Each row has a name. Each question is about the rows just above it.

Columns, left to right: V Q C B
mige: [-43 -32   4  46]
vabo: [ 14 -29 -47  -6]
dezi: [-28 114 -61  20]
vuli: [  1  28 -21 -38]
Nuku: [ -2 -10 -15 -13]
Filel: [ -3  27 -13 -26]
miv: [-10   7  -2   1]
zeref: [  2 -22 -63  18]
Fufu: [-23  19  23 -48]
kuvim: [-19  66 -53 -60]
nenev: [-36  11 -42   8]
Which column holds this, read top down? [ 28 -10  27   7 -22  19  66  11]
Q
Which column holds [ -6  20 -38 -13 -26   1  18 -48 -60] top down?
B
Which column holds [-47 -61 -21 -15 -13  -2] top down?
C
Which column holds this, read top down? [ -6  20 -38 -13 -26   1  18 -48 -60   8]
B

Columns, left to right: J K L T R A E Z D P
vemuf: [  3  71 -58 -57  72 -25 -11  86 -13  70]
zenof: [-24  22 -56 -53 -40  38   2  11  12 -22]
nele: [ -4  57 -57 -68  -6  66 -20  68  -4  45]
bur: [ 22  30 -61 -36  24  66   2  17  14  20]
Zafod: [-19  72 -76 -77  14  37  -4  95  -7  47]
pere: [ -32    5  -43  -94 -112   23  -24   30 -103  -52]
migam: [-28  -2 -52 -66 -80  49 -22  -8 -16 -59]
viki: [ 11  24 -53 -23  24  55 -20  -5  13   9]
rebe: [ 10  26 -54 -32   5  56  -4   3  14   3]
[ 5 -2] is in which column, read top down?
K
Which column holds this, read top down? [ -4  22 -19 -32 -28  11  10]
J
[ 72 -40  -6] is in which column, read top down?
R
Which column holds this, read top down? [ -40   -6   24   14 -112  -80   24]
R
[-43 -52 -53] is in which column, read top down?
L

Columns, left to right: H X F N
Pevup: [ 10 -16  82  16]
kefi: [ 25  35 -57 -19]
Popop: [-76   5 -53  52]
Zup: [ 52  36 -37 -34]
miz: [34  2 54 -6]
soleb: [-59  -9  11  49]
takam: [ 72  23  -8 -43]
Nosa: [ 72  32  -8 -43]
rinin: [ 32 -66   7  56]
Guk: [-41 -70 -29  32]
Sufo: [  6  36 -33 -34]
[-59  72  72  32] is in which column, read top down?
H
[-16  35] is in which column, read top down?
X
[-57 -53 -37  54  11  -8] is in which column, read top down?
F
Which column holds [ 82 -57 -53 -37  54  11] top down?
F
Which column holds [-16  35   5  36   2  -9  23] top down?
X

Columns, left to right: luv nit pemad sul virar nema kegez sig
gam: [-5 19 57 70 25 83 25  7]
Sozub: [-6 62 65 68 14 60 -2 17]
vede: [ -6  22  73  69  20 112  23  -4]
Tiv: [-26  66  22  28  45  67  10  65]
bubod: [ -6  21  68  91  17  42 -10  27]
fadom: [-16  24  44  68  21  51   5  18]
divol: [-12  89  -5  -6  74  87  12  66]
Zit: [-12  89  -5  -6  74  86  29   7]
muf: [-6 62 65 68 14 60 -2 49]
fir: [-10   7  28  38  16  24   8   9]
sifoz: [-16  86  -7   0  68  77   8  73]
mek: [-15  14  42  54  24  40   4  17]
[ -2  23  10 -10   5  12  29  -2   8] is in which column, read top down?
kegez
[87 86] is in which column, read top down?
nema
[86 14] is in which column, read top down?
nit
[-26  -6 -16 -12] is in which column, read top down?
luv
[17 21 74 74 14 16 68] is in which column, read top down?
virar
Which column holds this, read top down? [25 -2]
kegez

Columns, left to right: U G W M Y
doz: [ 37 -39  81  53  -3]
Boka: [ 37 -39  81  53 -26]
los: [-30  -8 -22  -4  -3]
non: [-49  -8 -22  -4  -3]
mub: [-26 -27   1   8  -8]
kad: [ 37 -39  15  13  -3]
Which column holds this, read top down? [ 81 -22 -22   1  15]
W
Which column holds this, read top down? [ -8  -8 -27 -39]
G
[ 81  81 -22 -22   1] is in which column, read top down?
W
Which column holds [-22 -22] top down?
W
Which column holds this, read top down? [-3 -3]
Y
Which column holds [-39  -8] top down?
G

Columns, left to right: Dufiz Refi gako peda Roge lopa Sadu pego busu
valu: [-53 -23 -25   3   0  17 -11  10 -26]
Sasa: [-34  15 -28  31 -14  53 -49 -26 -27]
Musad: [  4   0 -28   5  17  13 -18   4  21]
rom: [ -2  -8 -20  -1 -36  11 -12   2  12]
zoper: [ 34 -74 -45  -4 -27   3  25 -32 -18]
Kuni: [ 24 -76 -62   0 -24  13  16 -26 -14]
sanut: [ 26  47  40   8 -39 -11 -60  10  -9]
tifom: [ -2  -8 -20  -1  19  11 -12   2  12]
Kof: [ -2  -8 -20  -1  19  23 -11  15 -27]
voge: [ 22 -17 100  25 -52  10  53   6 -24]
vir: [ -3 -10 -28  15  24  10 -15  13  31]
pes: [-25 -11  21 -10  10 -76 -30 -13 -27]
Which column holds [  0 -14  17 -36 -27 -24 -39  19  19 -52  24] top down?
Roge
[-1 25] is in which column, read top down?
peda

Columns, left to right: rimar Nav soro tarim liva vufop zof
besan: [  56   39  -88  -71   55  -70 -103]
Pofit: [ 20 -43 -46 -91  55  20 -51]
Kov: [ 20 -13 -25 -61  60  20 -40]
Which column holds [-51 -40] top down?
zof
[ 39 -43] is in which column, read top down?
Nav

Columns, left to right: bof lased gul makem nati ritad
pefip: [-30   0 -42 -34  12 -40]
beret: [ -9  -7   7  18  13 -28]
zisa: [-11  -7   7  22  16 -30]
Pifa: [-33 -29  14  32  28 -30]
zok: [-36   2 -47 -35  18 -44]
sus: [-77 -83  26  40  46 -20]
puzig: [ -9  -9  -8  -7   6 -29]
lubit: [-15  -4  -5   5  19 -32]
tifu: [-29   3 -27 -11  33 -41]
Which column holds this, read top down? [-36 -77  -9]
bof
Which column holds [-34  18] top down?
makem
Which column holds this, read top down? [18 22 32]
makem
[  7   7  14 -47  26  -8  -5 -27] is in which column, read top down?
gul

Columns, left to right: faz Viba buz lor Rugi Fep
kon: [-8  1 -9 -3  2 -2]
bifu: [-7  1 -9 -3  2  0]
nivu: [-84 -62  17  -2  68 -54]
vinu: [-2  3 -6 -4 12 11]
Tutoz: [19 -9  0  5  6  6]
Zanil: [ -7  -5  19   4  -1 -10]
kefo: [ 9  7  5  0  1 13]
kodef: [-38  -8 -10  -6   7 -23]
Beriv: [-7  1 -9 -3  2 -2]
Dep: [  9  14  15   3 -23   2]
Which column holds this, read top down? [-2 19 -7]
faz
[ -6   0  19   5 -10  -9  15] is in which column, read top down?
buz
Which column holds [  5 -10] top down?
buz
Which column holds this, read top down? [68 12  6 -1  1  7]
Rugi
Which column holds this, read top down? [ 1 14]
Viba
Which column holds [ -2   0 -54  11] top down?
Fep

Columns, left to right: kot Lutu luvu fofas
zuz: [ 10  26 -24  41]
bizof: [-26  64  33 -32]
vud: [-26  64  33   5]
Fupin: [-60 -16 -52  59]
vava: [-29  71   2 -19]
Pevu: [-22 -10 -60  43]
lavi: [ 16 -55 -43 -14]
badur: [-93 -27   0  -6]
[ 41 -32   5  59 -19  43 -14] is in which column, read top down?
fofas
[33 33] is in which column, read top down?
luvu
Which column holds [ 10 -26 -26 -60 -29] top down?
kot
Which column holds [-26 -26 -60] top down?
kot
[-24  33  33 -52   2 -60] is in which column, read top down?
luvu

Columns, left to right: Geden Vuvib vam Mosi
Ses: [-99 -67 -67  25]
badig: [-37 -72 -16  31]
nepor: [-77  -4   0 -81]
Which column holds [ 31 -81] top down?
Mosi
Which column holds this, read top down? [-67 -72]
Vuvib
Which column holds this, read top down? [-99 -37]
Geden
Which column holds [-72  -4] top down?
Vuvib
Which column holds this, read top down? [-16   0]
vam

Columns, left to right: Zanif mib Gevu lazof Buvi
Balef: [  47  -38   12 -111  -64]
gituk: [ -2   9   2 -55 -26]
Zume: [-76 -12  -7 -87 -37]
Vulud: [-58   5 -37 -81  64]
sifi: [-44  21 -78 113  30]
Which column holds this, read top down? [-12   5]
mib
Which column holds this, read top down? [ -2 -76 -58 -44]
Zanif

Columns, left to right: tefe Voka bibar fituf giv Lusu fuled
Zar: [-88 -39  13  50 -48  24   4]
Gal: [-88 -39  13  34 -29  25 -28]
Kede: [-88 -39  13  34 -29  25  -1]
The row with [-88 -39  13  34 -29  25 -28] is
Gal
Which column holds [24 25] top down?
Lusu
Which column holds this, read top down? [50 34]
fituf

Columns, left to right: tula pofir vonit munof lado
nar: [ -7  17  25 -45  42]
Pemet: [-70  17 -27  42 -83]
zetu: [ -7  17 -61  -4  65]
dibi: [ -7  17  25   3 -55]
tif: [-14  17 -49   7  43]
Dipus: [ -7  17  25 -45  87]
kagam: [-37  17 -62  22  14]
Which column holds this, read top down? [-55  43  87]
lado
Which column holds [ 25 -49  25 -62] top down?
vonit
Which column holds this, read top down? [-83  65]
lado
Which column holds this, read top down? [-83  65 -55]
lado
Which column holds this, read top down? [ 65 -55  43]
lado
[-27 -61] is in which column, read top down?
vonit

Columns, left to right: neki Fanid vevob kuveg gatu
rizus: [  4  22   1 -53 -63]
supo: [  9 -46 -37 -17 -38]
Zunel: [ -9  26   5 -40 -49]
gugif: [  9  12 -11 -40 -84]
nugi: [  -1 -100  -27  -25  -16]
mez: [-30  -6 -43 -25 -31]
Which column holds [  5 -11 -27] top down?
vevob
Which column holds this, read top down? [-40 -40]
kuveg
[ -46   26   12 -100] is in which column, read top down?
Fanid
Which column holds this, read top down? [-17 -40 -40 -25]
kuveg
Which column holds this, read top down? [-63 -38]
gatu
Which column holds this, read top down? [ 4  9 -9]
neki
Which column holds this, read top down? [-25 -25]
kuveg

Columns, left to right: Vudi dosu nubav nipip Veb fusi siku
tasik: [ 17 -24 -25 -35  32  48 -62]
mivi: [ 17   8  77  15  32  12 -74]
zava: [ 17   8  75  34  19 -30 -74]
Bitat: [ 44   8  70  -7  33 -16 -74]
mil: [  17    8   77   15   32  -16 -108]
vala: [ 17   8  73  11  32 -17 -84]
tate: [ 16   9  70  47  -3 -43 -58]
Sako: [ 17 -19 -33 -30  32  42 -37]
[ 15  11  47 -30] is in which column, read top down?
nipip
Which column holds [17 17 17 44 17 17] top down?
Vudi
Which column holds [-30 -16 -16 -17] top down?
fusi
Which column holds [77 73 70] top down?
nubav
Which column holds this, read top down? [19 33 32]
Veb
[11 47] is in which column, read top down?
nipip
Which column holds this, read top down? [-24   8]
dosu

Columns, left to right: Seg Lobi Lifa Gifub gite
fegid: [ 43 -23 -75  16 -37]
leta: [-40  -9 -69  -1   6]
Zem: [ 43 -23  72 -87  18]
[ 43 -40] is in which column, read top down?
Seg
Which column holds [-69  72] top down?
Lifa
Which column holds this, read top down? [-75 -69]
Lifa

Columns, left to right: gegur gune saru zivo fovuz sar zil
gofif: [-40 -71   5  12  13 -40 102]
Puv: [ 40 -68 -31  -7  12  71 -28]
dagut: [ 40 -68 -31  -7  -5  82 -63]
Sebuf: [ 40 -68 -31 -17  -5  82 -63]
Which column holds [-40  40] top down?
gegur
Which column holds this, read top down? [  5 -31 -31]
saru

